Table B holds the same points as the rows below and some others, measured another way and shuffled. Each row below is followed by which row of B it is.
B:
[[ 155  111  160 -125   89  -77 -176 -131  -89  -72 -238    8  -84    2
   -45   -9  109  124 -131  -85   19  -20   65]
 [ -55  -89  -24  -60  -94  -80  -69 -116  -32  -70 -164  -20  -28   76
    80   27   60  -11   24   93  -54   31  -61]
 [ 121   76   16 -155   20  -31 -247 -181   13   -9 -129  -73 -148    1
   -60  -27  128   82  -48  -53  102  -92   -3]
 [  36  -73   90   24 -336  287  -94 -229    4  -83 -316  -44  -47   78
    58 -113   11  -40   -3  -79  -69  179 -161]
 [  55   80  297  -35   40  -99  142   94   37  122 -156   59   99   71
    40   14  -86 -105   25  122   33  -47 -207]
 [ 102 -199 -209 -227   -5   -3    2 -119 -318  174   21  175   59  -33
  -144 -159  273  104  115  224  187   27 -362]
 [ 209  -47  252   39 -245  279  -79 -317 -174  -45 -428   -6   52   73
    -8 -249  131   45  -74 -186  -63  250 -137]
 [ -31   67  -36 -209   67   12   -4   66  -59   78   52  135  -68 -121
  -109  -52  109  143  -22  107  156 -140 -195]
 [ 265  233  281 -153  311 -263   -1   49  -26  291  -61   42  -10    3
   -50  -78   -2   35  -68   37  208 -183 -114]
 [-102   39    3 -156   53   32  -82   67 -166 -349 -162  224  -98 -105
    21  215   52  256 -143   33 -122   65   10]
 [ -22   95  279  -38   12  -62  156   56   48   89 -142   40  143   39
    24   44  -70 -112   55  115   21  -63 -192]
 [ 117 -189    6  -51  -71 -214   83  243  -51  -20 -209  271 -193  215
   250  198 -312 -122  -40  365 -109  219 -245]
 [ -15  -88 -244 -241  -56  105 -248 -176 -153 -163  -34   58 -154 -103
  -142  -10  301  225   -7   33   93  -39  -94]
 [ 103 -188 -210 -235  -62  -30  -59    6  -66  118   48  120  -87   38
  -113   39   89  -63  158  326  205  -40 -382]
 [  45   37  124  -37  -11 -215   50  201  303  109  -49    5 -113  198
   216  301 -376 -295  125  310   32  -82 -276]
 [   9  124   42 -172   90  -64 -209  -37  122 -166  -44  -57 -108  -12
   -22  257   49   52   29   48   66 -174  -42]
 [ 171 -118  -28 -113 -160  228 -167 -418 -234  -12 -218  -33  116   -1
  -135 -161  312   82   92  -75   89  122 -217]
 [  83   38  160 -101  -10   22 -126 -163  -84  -88 -225  -19   -6    2
   -76  -63  183   89  -63  -69   13  -11  -21]
 [ 276 -114 -253 -190 -103   26 -261 -189 -261  177 -160  134 -378   -2
   -36 -386  144  228 -212  -34  133  146  -65]
 [-106  -58   90    0 -256   95  -75  -59  138 -210 -251  -55  -84  104
   108  115  -76  -97   15   48 -126   71  -75]
 [-212 -276 -746  -50 -384  -67  -54 -262 -381  314 -151  198 -441  -39
   358 -627  -58  285 -305   -1 -122  379  147]
 [  13  101  135 -191  189 -139   80  200 -121   21  -47  225  -28  -85
   -64   36   37  139  -97  136   73  -92 -124]
 [ 129  205   87  -18  -83  -23   -5 -125   45  471 -176  -40 -198   -8
   115 -472 -163   16 -212 -173  124    1    9]
 [   9  109   -7 -151   70  -17 -160 -211 -114  -79 -136    0  -14  -82
   -31   20  148  175  -53  -79   30  -46   48]
 [  13  -75 -103 -120 -134   27 -184 -176   50  -56  -95  -78  -83   65
     4   81   72  -48  100   92   54  -28 -146]
 [ -82   72  145  -29  -75  -31  116   81  162  134  -60   -5   23   44
    91   21 -153 -142   71  136   41  -92 -225]
 [-253    1   64 -103 -140   88  -66  -33  169 -387 -127  -58   91   -6
   -26  419   19  -92  165  137  -89  -88  -80]
 [ -63   87  113 -106   -2  -59   70  117  180   24  -28   41   21   25
    53  255 -187 -150  116  207   59 -117 -222]
 [  -1   31  247  -22  -70   37  149  -35  -35  122 -170   35  164   28
   -18 -127   40  -69   42   52   34  -13 -221]
 [-200  118  208 -182  125  -31   98   33   39 -212  -11   22  326  -98
  -179  379  137  -38  216  174   51 -235 -173]
 [ 226  136  228  -99  156 -212 -124   39   -2    6 -231   56 -180   79
    73   58  -88   50 -167    7    7  -10   32]
 [-639 -126 -628  -65  -37 -702  253  401   42  319  190  220 -460   15
   560 -160 -412   58 -225  434 -192  -54  226]
 [-271 -190 -287 -178 -277  220  -54 -214 -280 -365 -225  183   61 -133
   -80  137  174  170   13   75 -139  215    5]
 [-310  336 -138 -188   62  -73  -85  -69   -5 -335 -217  145  -50 -236
   132  518 -328  166 -152  -70 -175   40  420]
 [-134  -52  230  -32 -117  -17  162  -48  -28  111 -146  -46  191   21
  -113 -260  228  -74   56   72   31 -102 -158]
 [-235   37 -371 -146 -117  -36 -162 -208   62  -61   -6  -51 -118  -68
   161  199 -108   39   70   69  -10  -30   48]
 [  98   93   -1 -176   56  -60  -20   65  -60  229  -32  131 -193  -69
   -48 -209    7  121 -136   40  161  -78 -116]
 [-250  100  -77 -246  129   93  -27  -82  123 -165  279  -79  312 -151
  -152  474  215  -11  435  230  204 -370 -413]
 [ -61  226  138  -99   39  -64   25   18  127  196  -43  -41  -64  -69
     0 -125  -57   12  -69  -29  114 -191  -20]
 [-181  -76    6  -49 -279  201  -51 -154   66 -185 -167  -63   42    9
   -19   55   93  -52  101   42  -54   14 -145]
 [  15   40   53 -199  129   27   29 -177 -135  105   69   -4  309  -94
  -204   22  307   40  245  117  228 -194 -346]
 [ 107  272  370  -86  208 -185  112  126   44  168 -146   74   48   -9
    14   20 -134  -20  -91   26   71 -123  -47]
 [ 232  226  325 -140  281 -207   17   54   19  215  -56   23   57   14
   -65   15    3  -15    5   62  193 -205 -173]
 [  34  -62 -368 -228  -74  -60 -127 -157 -140  314   44   70 -239  -83
   -53 -326  122  133  -65   77  214  -44  -96]
 [ -13  109  214  -33  -99   59 -100  -57   99 -102 -251  -53 -108   17
    18  -29   -4   21 -119  -95  -48  -22   31]
 [ 178   91  202  -97   96 -124 -128  -55  -45  -25 -222   15  -92   53
     2   12   41   65 -112  -16   16  -14    0]
 [-409  248 -194 -273  116  -67   97  -99  -48 -101   59   89  277 -298
   -87  416  -52   75  157  115   55 -184   95]
 [-159   31   39  -66 -131   30   72  -32  130  121  -33  -56   54   -4
     8  -48   -9 -105  112  103   71 -127 -196]
 [ -28   41  -27 -150  -12  -84   29  172   11  113  -39  165 -216  -40
    25  -72  -97   52 -123  138   68  -54 -104]
 [-113  -81  -17  -87 -146    0 -128  -58  145 -291 -146  -53  -34  102
    66  365  -48 -123  139  175  -75   -7 -111]
 [-380 -195 -211  -79 -158 -326   -6   46   39  -99  -92  -26 -155   85
   121  -31   70  -40  -39  237 -151  -62  141]
 [   2  110  129 -192  148 -132 -143  -66  -37 -172 -123  -13   16  -47
  -134  161  185   97  -21   23   45 -153   54]
 [-279   48 -112  -22 -211 -185  -61  -33   97  129 -194  -79 -349   -8
   157 -377  -59   65 -298  -86 -106  -39  342]
 [ 130   41  110 -117   74 -136   78  168 -137  168 -149  237 -153    7
    31 -156  -75   89 -183  110   50   39 -117]
 [  98   22  -52 -120  -42  -97   24  159  -66  225 -130  230 -331    9
   109 -220 -189   88 -241   97   45   84  -83]
 [ 147   72  178 -103   45  -56 -167 -124  -58  -80 -238  -11  -70   32
   -40  -13  117   88 -101  -60   13  -12   19]
 [-146 -350 -192 -104 -421   45  -84  -10  -53 -240 -304  106 -235  113
   -25  -29   50  -69  -63  219 -140  205  -13]
 [  41   82  279  -58   34  -42  119    4   15  124 -115   14  166   40
   -38  -31   30  -85   81   93   81  -93 -246]
 [ -32 -141 -178 -142 -166   50   23   19  -73  106  -32  148 -120   -3
     3  -96    5   12   30  200   81   49 -278]
 [  94  -30   63 -145   50  -52   24 -114 -103  147  -32   22  161   20
  -100  -31  164  -30  152  144  158  -84 -293]
 [ -36   39 -331 -207   93 -311  -52  120  -23  337  133  135 -373  -49
   143 -182 -110  133 -147  181  152 -128  -40]
 [ 121 -133  154    2 -360  -78 -116 -142   15  218 -459 -112 -320  168
   -76 -637  114  -99 -306 -103  -21  105  196]
 [ 182  148  243  -26  -50   73   86 -107  -42  179 -279   75  102   29
    63  -33 -193  -77  -16  -36   41  122 -157]
 [  17  125  309  -71  117  -99  178  123   37  132  -62   66  174   18
   -16   55  -38  -85   83  149   85 -132 -266]
 [  79   91   51  -93  -50   -7 -219 -184   72  -20 -171 -108 -146   25
     9  -23   40   33  -53  -78   42  -56   21]
 [-126  -85 -254 -145 -178  146 -185 -273   -7 -154  -40  -60   -6  -35
    14  158  112   38  170   73   29   -8 -166]
 [  39 -347 -234 -173 -224   98 -130 -165 -301 -195 -202  171  -64   49
  -105  -26  268   95   37  192  -26  213 -208]
 [  30  -14  -52 -133  -73    6  -11   51  -69  121  -86  144 -186  -28
    -1 -165   -8   81 -110   82   79   12 -142]
 [-300  188  -79 -244  263   53   98  286   77 -379  273  268  162 -200
    96  854 -200  113  280  352   22 -206 -410]
 [   8 -133  -27 -149  -72   69  107  -33 -270  106  -78  193   87  -58
  -124 -218  220  102   27  140   88   51 -289]
 [ 126   59  187  -92   35  -51 -165 -127  -83 -122 -269   -4  -69   37
   -29  -12  128  104 -113  -68  -21   14   39]
 [ -31 -215  -52  -82 -217   90  -41  -27 -199 -230 -272  184 -104   48
    33   -6   75   95  -87  112 -130  224 -108]]
Rows of B count from 0, top down.

[  18   12   54  167   55 -194  215  -43   90  106  -29  118   35  186
  -18  -18  104 -153  -38  -75   81  175   14  152  299  -74  -23  121
 -136  -40]	10
[  23  111  119   29   13  -34  148   24   27  174  -30   94  -27   74
  -38 -192  322  -24   86    5  132  197  131  214  134 -250  -75   25
 -108   75]	68
[-175   80  121  -15  235 -170 -286   32   33  313   -8 -230  220 -108
   83  -53  359  -59  218 -234 -169  154  308 -256 -155  -56  169 -104
   13  -25]	47
[ 298 -102    1  417  138  115  256  203  102 -145  -96  161 -161  331
   99  115 -107    8 -127 -137  178 -154   31  206  256 -368 -129  168
  -95  108]	21
[-298 -152    6   -7 -184   13  -35   76 -109  -78  -76    5  -16   58
 -307 -283  292   47  -10  148   58  200  -60  179   74 -387 -235  163
   58   75]	66
[   9   24 -103  255   98 -179  155  -57  156   97  -43  149  -46  277
   58    5 -117  -77 -124  -66  158  120  -38  125  287 -174  -97  183
 -111  -42]	28
[-123  -34  146   30   26 -302  109   -8  -86  145  -78  -32  135    5
 -174   79  404 -243  147 -133 -115  175   92   41   16  -29  110   32
  -45 -119]	62
[-341  100 -146 -246  138    5 -210  179 -167 -233  160 -461  -31 -304
 -182  -32  -28  250  286  250 -198  249  -90 -107 -354   79  125  132
  203 -137]	20
[ -32   51 -171  -59 -140    1   97 -371  225   19   38  293  -10  329
   92 -215  235 -130 -258  213  -39   37   -8  243  396  -19  -93  206
  -34 -204]	49
[-264  178 -287 -263  274 -198 -192  282 -114  -58   82 -520  -93 -318
 -151   78 -125  215  230  248 -211  256 -177 -214 -554  115  111  207
  149 -313]	32
[  28  239   19  -41 -110  -47  244 -465  195  113  126  351   22  282
  131 -187  325 -168  -37   98   60  171  134  350  497   85   54   35
 -137  -84]	14
[  22    1  -88   84  -88  173  -11 -303  289  -28   59  280   44  387
  205 -298  143  -30 -276   92    6  -38   92  175  515 -113 -136  142
  -51   -9]	24
[-289  -86  119  155  169 -139 -165  308 -199   74  -98 -288   50 -157
 -216   18  142   74  298 -196   53  222  118 -107 -237 -385    1   -1
   74  146]	69
[ -58  -23  -23 -148   43 -163 -124  -16  115  280 -110  -36  139   45
    1 -171  507 -166 -103   30 -223   70  107  -80  -71  -74  -34  101
  -22 -236]	3
[ 413  -10   66  320  233  139  104  -12  368   84  -12  192   59  386
  411  -46   35  -91 -257 -211   -5 -192  226   28  453  -92  -28   81
 -175   22]	22
[ -70  347 -215 -362  254 -181 -207   10   88   84  203 -405   76 -189
  110   22   90   81  177  193 -429  139  -18 -281 -362  494  272   53
   31 -411]	26
[  55   85 -304   81   83  -55  -54 -184  339  210  -54  209  -57  357
  250 -176    9  -36 -325   74   37  -32   13   34  212 -182 -178  215
  -75 -181]	39
[ 376  349 -119   39   76   52   32  318  101   19   64  -88 -131  204
  115  -12   68  204   76   29 -188 -225  -25  -75 -238   91  -32  -62
 -197  -53]	54
[-291  417 -175 -429  -33 -253  179  -87 -281 -205  248 -278 -142 -287
 -329  160  141   85  489  385 -201  362 -202  174 -368  410  309   72
   92 -349]	11
[ -77  -14 -416   85  -81 -240  -57  -67   67   -6 -125  117 -107  370
  -61  158   59 -106 -220   67 -189 -235 -197  -32 -123  -98 -106  225
   10 -355]	6
[ 238  108   -3  -72 -115   21  110  147  -31 -325  144 -126   50  170
  -97  111  241   -7   55   99 -510 -257 -132  -34  -59  454  152    6
  -94 -226]	30
[-250  286 -188  134 -144  -16 -194  149  -76 -155  174 -147  -82  188
 -174 -185 -251  378  219   49   13  100 -190  -60  -69  -48 -145  -78
  -84  222]	5
[-193  -29 -297  108 -220  -91  -22 -272   42 -148  -24  231  -65  404
  -88   33   91  -87 -160   90  -95 -144 -125  134  170 -118  -94  170
   41 -173]	1
[-268   51  111  -30  282 -255 -138   70 -158   36   69 -388  169 -263
  -87  233  158  -68  401 -186 -218  234  163 -210 -238  124  352  -35
  108 -117]	57
[ 123  -61   25  399  -26   43   95  -73   60 -209   16  190   21  422
   79  194   20  -90  -27 -249  -55 -262   93   86  335  -98   53    6
  -66   73]	42
[ 172   31 -215  183  -85  272 -266  151  202 -103  -10   59  -56  433
  162 -209   60  219 -226    4 -175 -404    6 -118   19 -223 -248   26
  -61   64]	12
[  53  -89  138 -121  249   80  -57  226  -90 -359  144 -458  173 -230
  -18  218  184  -17  201   12 -520  -60   73 -212 -169  386  367   85
  144 -240]	0
[ 142 -265  151  163  -16   89  102  114  116 -114  -80   58  133  223
   -8 -129  267 -143 -233  -42 -142  -71   41   73  343 -105 -103  179
  -65  -22]	17
[-171  220   66 -156  347 -221 -185   -1  -41  203  106 -370  165 -281
   78  138  258  -44  388 -132 -247  231  261 -240 -297  190  371  -79
   69 -186]	25
[ 192  324  -14 -119  404   88 -125  328   75  -16  200 -457    1 -207
  206   18  -61  262  270   27 -240   57  111 -243 -316  256  222  -29
  -31  -87]	67
[ 171   91  -84 -198  264   17   33  432  -87 -244   85 -463  -66 -227
  -70  186   44  134  163  192 -386  -30 -119 -138 -442  265  180  175
   62 -315]	9
[-240  157 -217  225 -192 -138 -157 -106  -16  -85   78   74  -21  372
 -106  -11  -85  109   74  -80  -46  -66 -108  -28   76  -65  -76  -44
  -62   70]	59
[ 300 -116  212  317  128  -24  356   87  110  -70  -42  137   54  244
   69  108   96 -196  -87 -188   24  -31   82  190  419  -50   38  126
 -156   15]	41
[ -61   78   43  241   38  129 -128 -206  315  132  106  169  125  328
  255 -411  -45   86 -146 -106  176  159  186   51  586 -184 -148    4
 -128  256]	37
[  71   69   92 -221  290  122 -218   66   82 -155  204 -414  242 -195
  197   49  245   16  153   21 -544  -47  200 -293 -126  463  375    0
   99 -251]	64
